Below are the code and all the weights of a small trained network. Each question names an input and a target symbol and asks about switching units off, where a switched-off unit gives its printed mean instead of its output.

import numpy as np


def w(rows, s, z=0):
    codes = np.array(rows[::2]) - 128.0
    scale = np.full(codes.shape[1], s)
    scale[-1] = z or s
    return codes * scale


def norm(h):
    return h / np.sqrt((h * h).mean(-1, keepdims=True) + 1e-5)


def f(y):
    return np.maximum(y, 0)


def softmax(a):
    e = np.exp(a - a.max(-1, keepdims=True))
    return e / e.sum(-1, keepdims=True)


def log_softmax(a):
    a = a - a.max(-1, keepdims=True)
    return a - np.log(np.exp(a).sum(-1, keepdims=True))


def net(x, mask):
    ids = ['Ψαβεημπστφ'.index(c) for c in x.split()]
    T = len(ids)
    res = E[ids] + P[:T]
    r = norm(res)
    for j in range(3):
        rows = slice(2 * j, 2 * j + 2)
        q, k, v = (r @ M[0][rows].T for M in (Q, K, V))
        z = softmax(np.where(np.tri(T) > 0, q @ k.T / 2**0.5, -1e9)) @ v
        o = O[0][rows]
        res = res + np.where(mask[j], z, o[:, -1]) @ o[:, :-1]
    y = f(norm(res) @ A[0][:, :-1].T + A[0][:, -1])
    res = res + np.where(mask[3:19], y, B[0][:, -1]) @ B[0][:, :-1]
    return log_softmax(norm(res)[-1] @ U[:, :-1].T + U[:, -1])


Q, K, V, O, A, B = {}, {}, {}, {}, {}, {}
E = w([
[145,145,137],'Ψ',
[145,149,136],'α',
[187,126,93],'β',
[162,194,124],'ε',
[102,216,192],'η',
[132,172,124],'μ',
[84,184,148],'π',
[80,212,209],'σ',
[79,124,248],'τ',
[189,159,103],'φ',
],0.016)
P = w([
[179,56,14],'0',
[228,158,255],'1',
[214,95,240],'2',
[176,59,231],'3',
[178,32,208],'4',
[181,2,221],'5',
],0.0079)
Q[0] = w([
[189,162,194],'h0',
[190,140,195],'h0',
[120,227,77],'h1',
[2,129,72],'h1',
[252,88,171],'h2',
[3,88,79],'h2',
],0.0086)
K[0] = w([
[84,165,63],'h0',
[66,166,71],'h0',
[153,144,121],'h1',
[197,102,239],'h1',
[252,48,132],'h2',
[145,134,62],'h2',
],0.013)
V[0] = w([
[84,73,32],'h0',
[45,97,52],'h0',
[104,20,224],'h1',
[254,80,84],'h1',
[110,205,96],'h2',
[143,226,148],'h2',
],0.0094)
O[0] = w([
[118,113,29,27],'h0',
[114,57,59,59],'h0',
[254,115,90,116],'h1',
[141,198,79,58],'h1',
[139,106,166,26],'h2',
[114,80,140,254],'h2',
],0.011,0.0025)
A[0] = w([
[93,106,199,205],'n0',
[128,113,104,96],'n1',
[11,202,145,199],'n2',
[237,200,69,232],'n3',
[133,183,90,99],'n4',
[150,168,182,233],'n5',
[134,65,85,102],'n6',
[92,120,173,156],'n7',
[123,170,198,171],'n8',
[126,126,102,119],'n9',
[181,171,119,81],'n10',
[149,146,95,254],'n11',
[120,143,148,54],'n12',
[80,119,144,162],'n13',
[110,87,154,123],'n14',
[143,64,42,151],'n15',
],0.012,0.0034)
B[0] = w([
[121,109,84,254],'n0',
[130,158,125,131],'n1',
[86,125,78,227],'n2',
[2,229,144,183],'n3',
[116,114,134,141],'n4',
[46,128,100,243],'n5',
[123,63,179,141],'n6',
[150,99,122,203],'n7',
[111,167,74,240],'n8',
[115,134,108,132],'n9',
[106,143,106,150],'n10',
[68,168,156,150],'n11',
[130,146,173,136],'n12',
[113,161,137,179],'n13',
[162,96,171,170],'n14',
[87,166,154,146],'n15',
],0.0095,0.0086)
U = w([
[174,49,151,187],'Ψ',
[141,119,84,44],'α',
[161,118,71,101],'β',
[89,89,162,91],'ε',
[98,6,75,69],'η',
[78,142,105,253],'μ',
[206,187,159,173],'π',
[137,112,84,47],'σ',
[128,131,79,24],'τ',
[98,102,57,37],'φ',
],0.012,0.0042)

Each question gives the input, a string of symbols that net reads in full, and the target symbol t.
The units are the heads (2 rows each of Q, K, V and O) and the neurons (one row each of A and B). Each row of codes is followed by its name. A weight is (code - 128) times the scale printed after its matrix; where a second scale follows, it is the last column's (O, A, B and U).
mask holds one flag per unit, heads first, then neurons. A switched-off unit (its flag False) gives its mean, the last column of its rows in O or B, instead of its output. The means were averaged over made-up inputs and are rounded, as every weight is.
A unit's drop is (log p(t) with every unit on - log p(t) with that unit switched off) / (log p(t) with every unit on - log p(t) with every unit switched off).
The circuit of an input: a set's keep is (log p(t) with only the set's units on - log p(t) with every unit switched off) / (log p(t) with every unit on - log p(t) with every unit switched off). Starting from the 12 units with the biggest drops (on a tie, the unit counted first), units are removed one at a time, each time the one whose removal leaves the highest keep (on an exact tie, the one counted first), for as long as the keep stays at least 0.8.
circuit, biggest first: the units of the circuit, biggest drop first
most important unit: the unit with the biggest drop
which heads matter: for each layer, one digit per head in row order, 1 if its drop is at least 0.15 and else 0, layers parted by /
drop of u: that unit's drop, to one decimal
input π μ Ψ Ψ, target η: most important unit -> h0
input τ π π π η, target π: circuit, biggest first -> h0, h1
input π π σ π η π, target η: which heads matter -> 000
input τ τ η π μ, target π: circuit, biggest first -> h1, h0
input π τ π σ, target η: which heads matter -> 100
input τ μ β τ, target π: which heads matter -> 110
input τ τ π α, target π: circuit, biggest first -> h1, h0
input τ τ τ Ψ τ τ, target π: circuit, biggest first -> h1, h0
input τ τ τ π α ε, target π: which heads matter -> 110
input τ σ Ψ μ σ, target π: circuit, biggest first -> h0, h1
input π η π π τ τ, target η: drop of n1 -> 0.0
input τ τ π τ ε τ, target Ψ: drop of n3 -> 0.2
input π π φ τ μ μ, target η: drop of n3 -> 0.2
input τ σ τ α β η, target π: circuit, biggest first -> h1
